Below is a small trained network, with its code and all its weights. Each question gives an input and a class and asks what happens when units are switched off, that is, made to give their printed mean instead of their output.

import numpy as np


def w(rows, s, z=0):
    codes = np.array(rows[::2]) - 128.0
    scale = np.full(codes.shape[1], s)
    scale[-1] = z or s
    return codes * scale


def f(y):
    return y / 2 * (1 + np.tanh(0.7978845608 * (y + 0.044715 * y**3)))


def log_softmax(a):
    a = a - a.max(-1, keepdims=True)
    return a - np.log(np.exp(a).sum(-1, keepdims=True))


def net(x, mask):
    res = np.array(x, float).reshape(1, 7) / 4 @ E
    y = f(res @ A[0][:, :-1].T + A[0][:, -1])
    res = res + np.where(mask, y, B[0][:, -1]) @ B[0][:, :-1]
    return log_softmax(res[-1] @ U[:, :-1].T + U[:, -1])


A, B = {}, {}
E = w([
[161,140,172,192,45,170,135,96],'x0',
[118,70,105,57,76,146,116,196],'x1',
[162,168,136,90,149,46,55,164],'x2',
[118,147,63,181,43,85,120,153],'x3',
[47,34,108,102,132,200,42,55],'x4',
[184,90,124,188,140,175,156,134],'x5',
[120,113,103,141,116,94,255,19],'x6',
],0.0074)
A[0] = w([
[112,120,74,104,139,72,134,92,108],'neuron 0',
[124,117,152,152,62,188,204,115,241],'neuron 1',
[191,225,128,157,92,86,104,169,207],'neuron 2',
[118,150,110,156,164,134,107,146,113],'neuron 3',
[108,93,108,148,94,196,205,88,201],'neuron 4',
[93,113,174,212,126,139,89,67,104],'neuron 5',
[38,136,67,71,135,17,96,117,207],'neuron 6',
[77,134,154,197,116,183,214,120,221],'neuron 7',
[71,78,140,144,216,169,124,78,159],'neuron 8',
[111,125,170,109,49,146,133,104,166],'neuron 9',
[208,164,165,175,159,81,148,119,152],'neuron 10',
[113,163,185,183,185,75,101,154,180],'neuron 11',
[88,76,150,108,190,181,94,118,185],'neuron 12',
[162,147,138,146,155,106,254,133,197],'neuron 13',
[162,119,106,148,49,151,54,128,252],'neuron 14',
[84,142,93,117,141,84,134,91,84],'neuron 15',
],0.0081,0.0032)
B[0] = w([
[140,116,105,183,129,122,144,109,161],'neuron 0',
[54,161,111,115,95,98,38,76,246],'neuron 1',
[84,123,212,221,205,141,203,205,248],'neuron 2',
[123,170,142,112,98,139,129,160,134],'neuron 3',
[31,164,80,81,84,211,62,65,251],'neuron 4',
[89,156,145,78,82,126,95,92,188],'neuron 5',
[92,150,89,159,196,89,202,239,232],'neuron 6',
[77,105,92,86,135,131,92,41,244],'neuron 7',
[126,234,136,179,208,176,140,112,230],'neuron 8',
[82,134,161,103,67,89,89,132,171],'neuron 9',
[134,122,70,204,117,90,187,125,218],'neuron 10',
[110,165,126,144,205,135,184,180,190],'neuron 11',
[85,149,172,152,242,102,139,166,215],'neuron 12',
[137,82,58,172,1,38,120,54,255],'neuron 13',
[90,72,217,119,96,67,5,200,214],'neuron 14',
[159,155,150,198,128,93,124,99,153],'neuron 15',
],0.0067,0.007)
U = w([
[89,254,196,141,207,151,190,173,119],'0',
[120,126,87,191,124,54,164,144,192],'1',
[196,87,56,108,136,121,131,61,69],'2',
[103,109,134,29,165,86,99,192,111],'3',
[133,65,221,109,87,98,85,201,178],'4',
[244,121,136,65,96,151,103,115,3],'5',
[71,159,109,63,65,126,52,71,162],'6',
],0.0073,0.0032)

Each question gives the input, the list of numbers given to net, and the class t.
The units are the neurons (one row each of A and B). Each row of codes is followed by its name. A weight is (code - 128) times the scale printed after its matrix; where a second scale follows, it is the last column's (A, B and U).
mask holds one flag per neuron, in row order. A switched-off neuron (its flag False) gives its mean, the last column of its row in B, instead of its output. The means were averaged over made-up inputs and are rounded, as every weight is.
A unit's drop is (log p(t) with every unit on - log p(t) with that unit switched off) / (log p(t) with every unit on - log p(t) with every unit switched off).
The circuit of an input: a set's keep is (log p(t) with only the set's units on - log p(t) with every unit switched off) / (log p(t) with every unit on - log p(t) with every unit switched off). Starting from the 12 units with the biggest drops (on a tie, the unit counted first), units are removed one at a time, each time the one whose removal leaves the highest keep (on an exact tie, the one counted first), for as long as the keep stays at least 0.8.
circuit, biggest first: the units of the circuit, biggest drop first
k most important neurons: the k neurons with the biggest drops, biggest first
drop when u is switched off: that unit's drop, to one decimal
input [6,6,6,2,-4,-5,3], class 4: most important neuron	(neuron 8)
input [-3,-4,3,2,3,-4,-3], class 0: circuit, biggest first	(neuron 13; neuron 6)
input [1,-4,1,1,7,-4,0], class 0: circuit, biggest first	(neuron 13; neuron 8)
input [2,3,-6,6,4,-8,-7], class 4: circuit, biggest first	(neuron 14; neuron 4)
input [-5,-2,-7,0,-3,-1,-1], class 6: circuit, biggest first	(neuron 2; neuron 6)
input [-4,5,5,2,-4,5,-4], class 0: 2 most important neurons	(neuron 2; neuron 13)
input [-6,2,1,6,5,4,-2], class 3: circuit, biggest first	(neuron 13; neuron 6; neuron 14)
input [4,-2,7,1,5,1,-4], class 4: circuit, biggest first	(neuron 14; neuron 4)
input [2,7,-6,6,7,-6,-6], class 4: circuit, biggest first	(neuron 14; neuron 7)
input [1,8,-2,8,7,6,-3], class 4: 2 most important neurons	(neuron 14; neuron 7)
input [4,3,1,4,-5,-4,-1], class 4: 4 most important neurons	(neuron 8; neuron 14; neuron 12; neuron 6)
input [0,4,3,-5,-1,-3,8], class 2: 2 most important neurons	(neuron 2; neuron 14)
input [6,-2,8,-6,3,-4,-3], class 0: 2 most important neurons	(neuron 13; neuron 11)
input [6,0,-4,7,-4,4,-7], class 4: circuit, biggest first	(neuron 14)
input [-5,-3,-5,-2,4,3,-7], class 0: 2 most important neurons	(neuron 8; neuron 12)
input [-4,0,-8,0,-7,7,-6], class 1: drop when neuron 6 is switched off	-0.1
input [7,-8,-6,7,-3,-8,3], class 6: drop when neuron 7 is switched off	0.0
input [5,4,3,6,-3,7,-5], class 4: drop when neuron 14 is switched off	0.4
input [-3,-5,6,6,-3,-6,-8], class 0: drop when neuron 2 is switched off	0.1
input [-8,-5,-8,-7,3,4,7], class 6: circuit, biggest first	(neuron 4)
